Below is a small trained network, with its code and all its weights. Each question gives an input and a class and asks what happens when units are switched off, that is, made to give their printed mean instead of their output.

import numpy as np


def w(rows, s, z=0):
    codes = np.array(rows[::2]) - 128.0
    scale = np.full(codes.shape[1], s)
    scale[-1] = z or s
    return codes * scale


def norm(h):
    return h / np.sqrt((h * h).mean(-1, keepdims=True) + 1e-5)


def f(y):
    return np.maximum(y, 0)


def log_softmax(a):
    a = a - a.max(-1, keepdims=True)
    return a - np.log(np.exp(a).sum(-1, keepdims=True))


def net(x, mask):
    res = np.array(x, float).reshape(1, 5) / 4 @ E
    u = 0
    for l in range(4):
        y = f(norm(res) @ A[l][:, :-1].T + A[l][:, -1])
        res = res + np.where(mask[u : u + 3], y, B[l][:, -1]) @ B[l][:, :-1]
        u += 3
    return log_softmax(norm(res)[-1] @ U[:, :-1].T + U[:, -1])


A, B = {}, {}
E = w([
[96,121,112,222,184,147,177,125,107,38],'x0',
[182,218,57,135,121,150,176,189,129,158],'x1',
[138,90,141,104,41,43,164,152,88,44],'x2',
[58,124,2,139,170,189,102,131,175,62],'x3',
[110,65,148,130,115,178,191,60,51,120],'x4',
],0.0071)
A[0] = w([
[77,86,165,172,144,166,123,132,173,92,1],'L0N0',
[150,247,184,212,209,153,152,156,113,2,109],'L0N1',
[183,178,154,148,132,21,176,167,105,84,159],'L0N2',
],0.0061,0.0013)
B[0] = w([
[163,106,38,140,144,56,2,63,65,158,188],'L0N0',
[208,73,77,114,130,201,197,190,160,126,255],'L0N1',
[151,114,54,156,81,80,138,65,39,117,233],'L0N2',
],0.011,0.005)
A[1] = w([
[118,118,109,61,51,208,112,95,132,151,56],'L1N0',
[91,200,1,138,195,166,125,135,161,164,9],'L1N1',
[189,166,194,120,147,188,132,103,116,176,249],'L1N2',
],0.0082,0.0019)
B[1] = w([
[143,181,91,110,120,206,144,165,131,47,179],'L1N0',
[97,203,123,103,154,107,196,78,177,121,254],'L1N1',
[116,53,150,142,174,160,127,180,3,134,193],'L1N2',
],0.013,0.007)
A[2] = w([
[55,104,50,198,207,165,84,74,103,77,116],'L2N0',
[67,179,254,200,171,68,161,65,27,164,86],'L2N1',
[174,136,174,74,158,141,120,88,125,130,252],'L2N2',
],0.0079,0.0019)
B[2] = w([
[138,57,229,117,108,1,134,114,131,43,254],'L2N0',
[168,158,207,97,183,139,127,163,217,176,184],'L2N1',
[181,163,87,151,10,178,221,152,145,154,168],'L2N2',
],0.0091,0.0071)
A[3] = w([
[59,106,135,1,3,200,72,186,77,113,211],'L3N0',
[84,132,171,72,154,156,196,167,138,22,220],'L3N1',
[77,100,163,116,82,37,70,132,141,45,3],'L3N2',
],0.007,0.0013)
B[3] = w([
[100,110,68,163,148,136,126,147,163,76,215],'L3N0',
[121,121,159,159,99,110,96,108,213,191,254],'L3N1',
[18,128,160,175,183,53,12,174,163,92,225],'L3N2',
],0.011,0.0062)
U = w([
[122,101,196,113,211,232,75,160,82,224,26],'0',
[106,208,6,62,162,184,158,115,244,103,123],'1',
[75,83,146,132,164,44,38,130,176,63,211],'2',
[183,51,8,163,83,173,151,198,39,103,225],'3',
[188,59,174,133,116,66,205,133,131,163,127],'4',
[147,208,62,103,101,46,88,85,51,133,5],'5',
],0.012,0.0027)

Each question gives the input, the list of numbers given to net, and the class t.
The units are the neurons (one row each of A and B). Each row of codes is followed by its name. A weight is (code - 128) times the scale printed after its matrix; where a second scale follows, it is the last column's (A, B and U).
mask holds one flag per neuron, layer by layer. A switched-off neuron (its flag False) gives its mean, the last column of its row in B, instead of its output. The means were averaged over made-up inputs and are rounded, as every weight is.
A unit's drop is (log p(t) with every unit on - log p(t) with that unit switched off) / (log p(t) with every unit on - log p(t) with every unit switched off).
The circuit of an input: a set's keep is (log p(t) with only the set's units on - log p(t) with every unit switched off) / (log p(t) with every unit on - log p(t) with every unit switched off). Starting from all 12 units, units are removed one at a time, each time the one whose removal leaves the highest keep (on an exact tie, the one counted first), for as long as the keep stays at least 0.8.
circuit, biggest first: the units of the circuit, biggest drop first
top k neurons: the k neurons with the biggest drops, biggest first
k most important neurons of layer l: the k neurons of layer l with the biggest drops, biggest first
input [4,4,-5,2,6], class 4: top 3 neurons => L2N0; L1N2; L3N0
input [8,2,8,0,-1], class 3: circuit, biggest first => L0N1
input [0,6,4,-1,-1], class 3: top 2 neurons => L1N1; L2N0
input [-4,5,-3,-2,8], class 3: top 2 neurons => L1N0; L1N1
input [-4,7,3,-8,4], class 3: top 2 neurons => L1N1; L2N0
input [0,7,-2,-7,6], class 0: top 2 neurons => L2N1; L0N1
input [-8,-4,8,5,7], class 1: top 2 neurons => L2N0; L1N0
input [6,4,-7,2,8], class 4: circuit, biggest first => L2N0; L3N2
input [7,6,-6,-1,8], class 4: top 3 neurons => L3N1; L2N0; L1N1
input [-8,0,8,5,2], class 1: top 2 neurons => L2N0; L1N0
input [-7,2,7,8,2], class 1: circuit, biggest first => L2N0; L1N2
input [7,1,8,6,8], class 2: circuit, biggest first => L2N0; L3N2
input [8,-3,-5,-1,-3], class 4: top 3 neurons => L0N1; L2N0; L3N2
input [0,0,-8,-4,-4], class 0: circuit, biggest first => L1N2
input [4,2,2,1,3], class 3: top 2 neurons => L0N1; L1N1
input [4,-6,-5,-5,-8], class 4: circuit, biggest first => L3N2; L2N2
input [-4,-4,-3,-1,-8], class 0: 2 most important neurons of layer 0 => L0N2; L0N1
input [-8,-3,-2,2,7], class 3: 2 most important neurons of layer 1 => L1N1; L1N2
input [7,4,2,0,-1], class 3: 2 most important neurons of layer 0 => L0N1; L0N2
input [0,8,5,4,4], class 1: circuit, biggest first => L1N2
